Below is a small trained network, with its code and all its weights. Each question gives an input and a class and asks what happens when units are switched off, that is, made to give their printed mean instead of their output.

import numpy as np


def w(rows, s, z=0):
    codes = np.array(rows[::2]) - 128.0
    scale = np.full(codes.shape[1], s)
    scale[-1] = z or s
    return codes * scale


def f(y):
    return y / 2 * (1 + np.tanh(0.7978845608 * (y + 0.044715 * y**3)))


def log_softmax(a):
    a = a - a.max(-1, keepdims=True)
    return a - np.log(np.exp(a).sum(-1, keepdims=True))


def net(x, mask):
    res = np.array(x, float).reshape(1, 6) / 4 @ E
    y = f(res @ A[0][:, :-1].T + A[0][:, -1])
    res = res + np.where(mask, y, B[0][:, -1]) @ B[0][:, :-1]
    return log_softmax(res[-1] @ U[:, :-1].T + U[:, -1])


A, B = {}, {}
E = w([
[109,119,133,107,130,135,163,126],'x0',
[141,133,119,132,122,124,108,122],'x1',
[140,142,126,130,127,104,137,111],'x2',
[165,140,43,142,68,121,228,255],'x3',
[19,167,123,234,40,131,144,68],'x4',
[213,111,124,213,141,226,219,28],'x5',
],0.0085)
A[0] = w([
[215,70,168,99,253,146,138,84,254],'N1',
[89,137,162,213,79,182,116,69,153],'N2',
[47,160,90,173,62,150,111,125,214],'N3',
[51,183,58,138,57,92,143,153,120],'N4',
[151,167,189,175,211,169,131,79,97],'N5',
[56,123,179,75,154,76,50,105,192],'N6',
[189,96,124,148,162,169,149,123,113],'N7',
[82,143,109,152,84,178,115,51,140],'N8',
[205,134,52,188,98,192,212,155,103],'N9',
[160,125,74,84,110,77,115,236,154],'N10',
[165,110,161,141,231,136,119,98,148],'N11',
[126,150,104,133,110,94,113,191,122],'N12',
],0.0081,0.004)
B[0] = w([
[120,171,66,108,162,183,31,131,239],'N1',
[185,110,208,40,36,126,230,88,229],'N2',
[61,105,247,187,137,44,225,66,229],'N3',
[2,202,167,186,166,122,171,124,218],'N4',
[118,212,153,142,143,196,174,109,176],'N5',
[149,38,80,74,108,8,44,152,242],'N6',
[67,112,30,149,182,125,65,78,167],'N7',
[154,144,225,37,60,136,215,128,201],'N8',
[96,8,85,71,113,4,73,145,245],'N9',
[223,207,188,97,66,208,216,206,255],'N10',
[113,146,80,148,138,172,87,81,175],'N11',
[109,190,182,119,96,156,187,149,181],'N12',
],0.0066,0.009)
U = w([
[164,55,47,69,146,122,53,182,228],'0',
[211,169,177,60,79,224,166,136,185],'1',
[91,42,145,109,107,67,114,96,125],'2',
[73,198,143,223,133,165,144,164,5],'3',
[107,167,99,144,191,255,87,74,76],'4',
],0.009,0.0021)

Each question gives the input, the list of numbers given to net, and the class t.
The units are the neurons (one row each of A and B). Each row of codes is followed by its name. A weight is (code - 128) times the scale printed after its matrix; where a second scale follows, it is the last column's (A, B and U).
mask holds one flag per neuron, in row order. A switched-off neuron (its flag False) gives its mean, the last column of its row in B, instead of its output. The means were averaged over made-up inputs and are rounded, as every weight is.
A unit's drop is (log p(t) with every unit on - log p(t) with that unit switched off) / (log p(t) with every unit on - log p(t) with every unit switched off).
The circuit of an input: a set's keep is (log p(t) with only the set's units on - log p(t) with every unit switched off) / (log p(t) with every unit on - log p(t) with every unit switched off). Starting from all 12 units, units are removed one at a time, each time the one whose removal leaves the highest keep (on an exact tie, the one counted first), for as long as the keep stays at least 0.8.
units of the circuit, in order: the units of the circuit, biggest drop first
most important unit: the unit with the biggest drop
top k neurons: the k neurons with the biggest drops, biggest first
drop when u is switched off: that unit's drop, to one decimal
input [-5,-3,5,-3,-1,-8], class 0: most important unit : N6
input [-1,3,-4,-8,4,6], class 1: top 2 neurons : (N2; N8)
input [3,-4,2,0,-2,-2], class 0: units of the circuit, in order : (N2; N3)
input [3,1,-5,1,1,-3], class 3: units of the circuit, in order : (N9; N2)
input [-2,-2,-8,2,0,6], class 0: units of the circuit, in order : (N9; N3)
input [-3,-3,4,5,1,0], class 3: top 2 neurons : (N6; N2)
input [-8,-3,7,1,8,6], class 2: top 4 neurons : (N9; N10; N3; N12)
input [5,1,5,2,-1,-4], class 1: top 2 neurons : (N10; N9)
input [5,3,1,3,6,2], class 2: top 2 neurons : (N10; N9)
input [2,1,7,-7,-1,-5], class 0: top 2 neurons : (N3; N6)
input [1,4,7,6,0,1], class 0: top 4 neurons : (N9; N2; N3; N8)
input [7,-1,2,2,2,3], class 2: top 2 neurons : (N10; N9)
input [-6,0,-1,-2,8,5], class 1: top 2 neurons : (N2; N8)
input [-7,3,6,3,2,1], class 2: top 4 neurons : (N10; N9; N5; N1)
input [4,0,8,4,7,3], class 2: most important unit : N9
input [3,4,0,-8,-5,2], class 4: top 2 neurons : (N5; N9)
input [-7,-6,-2,0,-1,5], class 4: top 2 neurons : (N6; N5)
input [-2,-4,-7,-2,4,2], class 1: top 2 neurons : (N9; N2)
input [-3,-4,7,2,7,7], class 2: drop when N9 is switched off : 1.4
input [7,-8,-8,-3,8,6], class 1: units of the circuit, in order : (N2)
input [4,4,-7,4,3,2], class 2: drop when N2 is switched off : 0.0
input [1,4,2,4,-6,7], class 0: drop when N9 is switched off : 0.2
input [0,5,1,6,4,-4], class 3: drop when N4 is switched off : 0.1
